Below are the code and all the weights of a small trained network. Each question names an input and a target symbol and asks about switching units off, where a switched-off unit gives its printed mean instead of its output.

import numpy as np


def w(rows, s, z=0):
    codes = np.array(rows[::2]) - 128.0
    scale = np.full(codes.shape[1], s)
    scale[-1] = z or s
    return codes * scale


def norm(h):
    return h / np.sqrt((h * h).mean(-1, keepdims=True) + 1e-5)


def f(y):
    return np.maximum(y, 0)


def softmax(a):
    e = np.exp(a - a.max(-1, keepdims=True))
    return e / e.sum(-1, keepdims=True)


def log_softmax(a):
    a = a - a.max(-1, keepdims=True)
    return a - np.log(np.exp(a).sum(-1, keepdims=True))


def net(x, mask):
    ids = ['ΘΞΠΨβεζηστω'.index(c) for c in x.split()]
    T = len(ids)
    res = E[ids] + P[:T]
    u = 0
    for l in range(2):
        r = norm(res)
        for j in range(2):
            rows = slice(3 * j, 3 * j + 3)
            q, k, v = (r @ M[l][rows].T for M in (Q, K, V))
            z = softmax(np.where(np.tri(T) > 0, q @ k.T / 3**0.5, -1e9)) @ v
            o = O[l][rows]
            res = res + np.where(mask[u + j], z, o[:, -1]) @ o[:, :-1]
        u += 2
        y = f(norm(res) @ A[l][:, :-1].T + A[l][:, -1])
        res = res + np.where(mask[u : u + 8], y, B[l][:, -1]) @ B[l][:, :-1]
        u += 8
    return log_softmax(norm(res)[-1] @ U[:, :-1].T + U[:, -1])


Q, K, V, O, A, B = {}, {}, {}, {}, {}, {}
E = w([
[132,129,172,102,138,142],'Θ',
[122,132,88,112,93,121],'Ξ',
[130,147,162,101,176,115],'Π',
[177,104,165,128,128,139],'Ψ',
[128,130,131,93,81,162],'β',
[175,101,107,144,94,126],'ε',
[171,107,137,146,161,105],'ζ',
[137,132,62,140,121,87],'η',
[138,127,119,129,170,89],'σ',
[139,51,252,255,203,197],'τ',
[93,153,128,88,131,126],'ω',
],0.0044)
P = w([
[153,86,126,77,131,83],'0',
[165,108,111,56,127,161],'1',
[198,146,107,81,162,121],'2',
[77,141,168,237,106,103],'3',
[122,53,137,48,118,123],'4',
[192,165,97,86,176,172],'5',
[121,200,167,224,109,114],'6',
[71,58,164,121,102,82],'7',
[141,96,81,76,172,173],'8',
[170,221,130,154,138,151],'9',
[110,163,177,166,74,60],'10',
[81,48,116,101,142,139],'11',
[169,154,49,98,208,183],'12',
[145,254,155,193,84,66],'13',
],0.0037)
Q[0] = w([
[157,124,76,104,185,213],'0.h1',
[83,5,102,76,153,142],'0.h1',
[76,91,168,146,101,76],'0.h1',
[116,128,120,126,117,95],'0.h2',
[148,151,120,131,126,123],'0.h2',
[106,143,128,117,107,154],'0.h2',
],0.016)
K[0] = w([
[144,173,183,158,62,47],'0.h1',
[211,247,129,143,130,131],'0.h1',
[155,139,74,121,164,215],'0.h1',
[141,124,111,90,138,124],'0.h2',
[108,94,122,131,150,149],'0.h2',
[110,111,138,111,100,82],'0.h2',
],0.011)
V[0] = w([
[34,123,118,72,56,216],'0.h1',
[77,163,158,84,253,129],'0.h1',
[71,134,21,143,137,31],'0.h1',
[209,77,70,141,154,154],'0.h2',
[70,19,109,135,82,126],'0.h2',
[79,79,88,155,161,227],'0.h2',
],0.005)
O[0] = w([
[135,30,67,11,175,152,67],'0.h1',
[128,164,43,167,210,228,211],'0.h1',
[2,69,161,169,78,182,99],'0.h1',
[144,64,112,187,63,158,192],'0.h2',
[180,136,100,187,210,80,75],'0.h2',
[101,63,205,175,195,70,5],'0.h2',
],0.0047,0.0021)
A[0] = w([
[176,54,72,98,203,111,150],'0.n1',
[144,179,79,92,34,161,55],'0.n2',
[80,16,150,68,86,158,107],'0.n3',
[165,58,234,192,237,173,42],'0.n4',
[219,52,103,194,67,156,129],'0.n5',
[115,115,132,137,172,3,168],'0.n6',
[111,83,189,70,63,96,210],'0.n7',
[170,164,217,114,149,192,252],'0.n8',
],0.0046,0.0038)
B[0] = w([
[122,118,101,127,55,182,187],'0.n1',
[159,101,136,192,160,94,164],'0.n2',
[131,154,56,158,157,112,169],'0.n3',
[254,41,186,175,191,187,139],'0.n4',
[75,183,122,88,152,119,176],'0.n5',
[165,131,118,146,72,130,151],'0.n6',
[157,135,83,157,80,81,194],'0.n7',
[106,121,49,158,101,85,252],'0.n8',
],0.0061,0.0048)
Q[1] = w([
[167,102,1,210,72,139],'1.h1',
[148,122,33,198,93,141],'1.h1',
[153,107,21,199,80,141],'1.h1',
[79,139,172,51,148,92],'1.h2',
[206,59,113,207,84,192],'1.h2',
[196,115,78,216,113,162],'1.h2',
],0.0066)
K[1] = w([
[177,28,254,170,183,125],'1.h1',
[166,64,216,161,181,131],'1.h1',
[162,63,218,164,170,128],'1.h1',
[87,226,57,68,85,97],'1.h2',
[194,109,200,228,144,74],'1.h2',
[134,47,183,174,153,151],'1.h2',
],0.0076)
V[1] = w([
[173,108,123,127,169,125],'1.h1',
[74,237,80,85,59,87],'1.h1',
[158,27,211,192,205,127],'1.h1',
[209,23,157,193,252,182],'1.h2',
[43,227,105,32,123,94],'1.h2',
[129,124,130,127,122,130],'1.h2',
],0.0034)
O[1] = w([
[106,157,97,156,129,134,112],'1.h1',
[159,61,253,106,119,125,230],'1.h1',
[121,196,20,129,119,151,2],'1.h1',
[191,21,170,213,83,119,5],'1.h2',
[116,229,84,78,119,179,103],'1.h2',
[126,129,129,128,126,125,127],'1.h2',
],0.0043,0.0023)
A[1] = w([
[145,161,114,152,80,93,134],'1.n1',
[81,134,181,175,134,193,1],'1.n2',
[198,151,131,70,184,154,23],'1.n3',
[169,136,153,125,165,80,18],'1.n4',
[153,136,144,183,254,182,119],'1.n5',
[115,116,69,138,134,103,45],'1.n6',
[60,32,94,105,167,191,87],'1.n7',
[48,100,129,158,135,131,120],'1.n8',
],0.0091,0.0052)
B[1] = w([
[112,113,141,130,166,150,253],'1.n1',
[249,182,185,102,89,133,135],'1.n2',
[143,78,111,218,121,141,154],'1.n3',
[206,164,109,88,186,108,134],'1.n4',
[86,203,75,71,105,122,171],'1.n5',
[112,116,104,164,194,113,153],'1.n6',
[135,94,192,92,184,162,198],'1.n7',
[138,109,111,111,95,172,156],'1.n8',
],0.011,0.0052)
U = w([
[204,70,93,215,125,169,194],'Θ',
[35,59,71,129,212,50,84],'Ξ',
[82,233,62,86,130,152,212],'Π',
[242,186,168,93,216,53,36],'Ψ',
[199,59,75,2,48,100,22],'β',
[124,98,210,129,60,12,254],'ε',
[65,198,247,209,176,131,60],'ζ',
[14,70,158,130,8,183,47],'η',
[209,201,193,136,38,202,117],'σ',
[140,123,137,135,138,112,17],'τ',
[111,62,186,55,205,207,196],'ω',
],0.0096,0.0028)

Each question gives the input, a string of symbols that net reads in full, and the target symbol t.
The units are the heads (3 rows each of Q, K, V and O) and the neurons (one row each of A and B). Each row of codes is followed by its name. A weight is (code - 128) times the scale printed after its matrix; where a second scale follows, it is the last column's (O, A, B and U).
mask holds one flag per unit, layer by layer, with each layer's heads first. A switched-off unit (its flag False) gives its mean, the last column of its rows in O or B, instead of its output. The means were averaged over made-up inputs and are rounded, as every weight is.
A unit's drop is (log p(t) with every unit on - log p(t) with that unit switched off) / (log p(t) with every unit on - log p(t) with every unit switched off).
The circuit of an input: a set's keep is (log p(t) with only the set's units on - log p(t) with every unit switched off) / (log p(t) with every unit on - log p(t) with every unit switched off). Starting from the 12 units with the biggest drops (on a tie, the unit counted first), units are removed one at a time, each time the one whose removal leaves the highest keep (on an exact tie, the one counted first), for as long as the keep stays at least 0.8.
circuit, biggest first: the units of the circuit, biggest drop first
unit that matters most: the unit with the biggest drop
top k neurons: the k neurons with the biggest drops, biggest first
k most important neurons of layer l: the k neurons of layer l with the biggest drops, biggest first
which heads matter: for each layer, one digit per head in row order, 1 if its drop is at least 0.15 and else 0, layers parted by /
input Ξ Θ Ψ η Ψ Θ, target η: unit that matters most	0.h1
input ω τ Θ η β Π Θ Π Θ ω ε σ, target Θ: top 3 neurons	0.n1, 0.n4, 0.n5
input ε Θ ε η, target Θ: top 3 neurons	0.n8, 1.n3, 0.n7
input ω Π Ξ ω σ ε Π Π σ, target Π: circuit, biggest first	0.h1, 1.n5
input Ξ ε ω β ω η ε ω τ, target Θ: which heads matter	00 / 11
input ω ε ω ω Π ζ ω σ Θ Π, target σ: circuit, biggest first	0.h1, 1.n2
input Ψ ζ Ψ η Θ η Θ, target Θ: which heads matter	10 / 10
input ζ Ψ ω Θ σ σ τ η, target Θ: which heads matter	10 / 01
input ζ ω Ψ σ Π Π ε ω ω Π Θ ω σ, target Θ: which heads matter	10 / 10
input Π ω ζ Π, target ω: circuit, biggest first	0.h1, 1.n7
input σ Π ε ε ζ β, target ε: which heads matter	10 / 00
input ε ω Ψ Θ σ ε β, target σ: which heads matter	10 / 10
input η ζ η Θ Θ Θ Θ σ Θ ω ζ Ξ, target ω: which heads matter	00 / 00
input Θ Ψ ζ Ξ, target Ψ: unit that matters most	0.h1
input ζ σ Θ Θ ζ β Θ β ω Θ Ξ Ψ, target Θ: circuit, biggest first	0.h1, 1.n3
input ζ Ψ Π ζ Π ε β ω Π, target β: circuit, biggest first	0.h1, 1.n7
input Ξ Θ η τ σ Π, target Θ: circuit, biggest first	1.h2, 0.n4
input Ξ σ Π Ψ β β Ξ Π Θ ε Ξ, target Θ: top 2 neurons	1.n3, 0.n8
input ω Ξ Θ β Π, target Θ: which heads matter	10 / 00
input Ψ ε ω σ Π η Ψ ω ω Π β η σ Ξ, target η: circuit, biggest first	0.h1
input σ β τ ω ε Π ω ω, target Π: 2 most important neurons of layer 0	0.n7, 0.n1
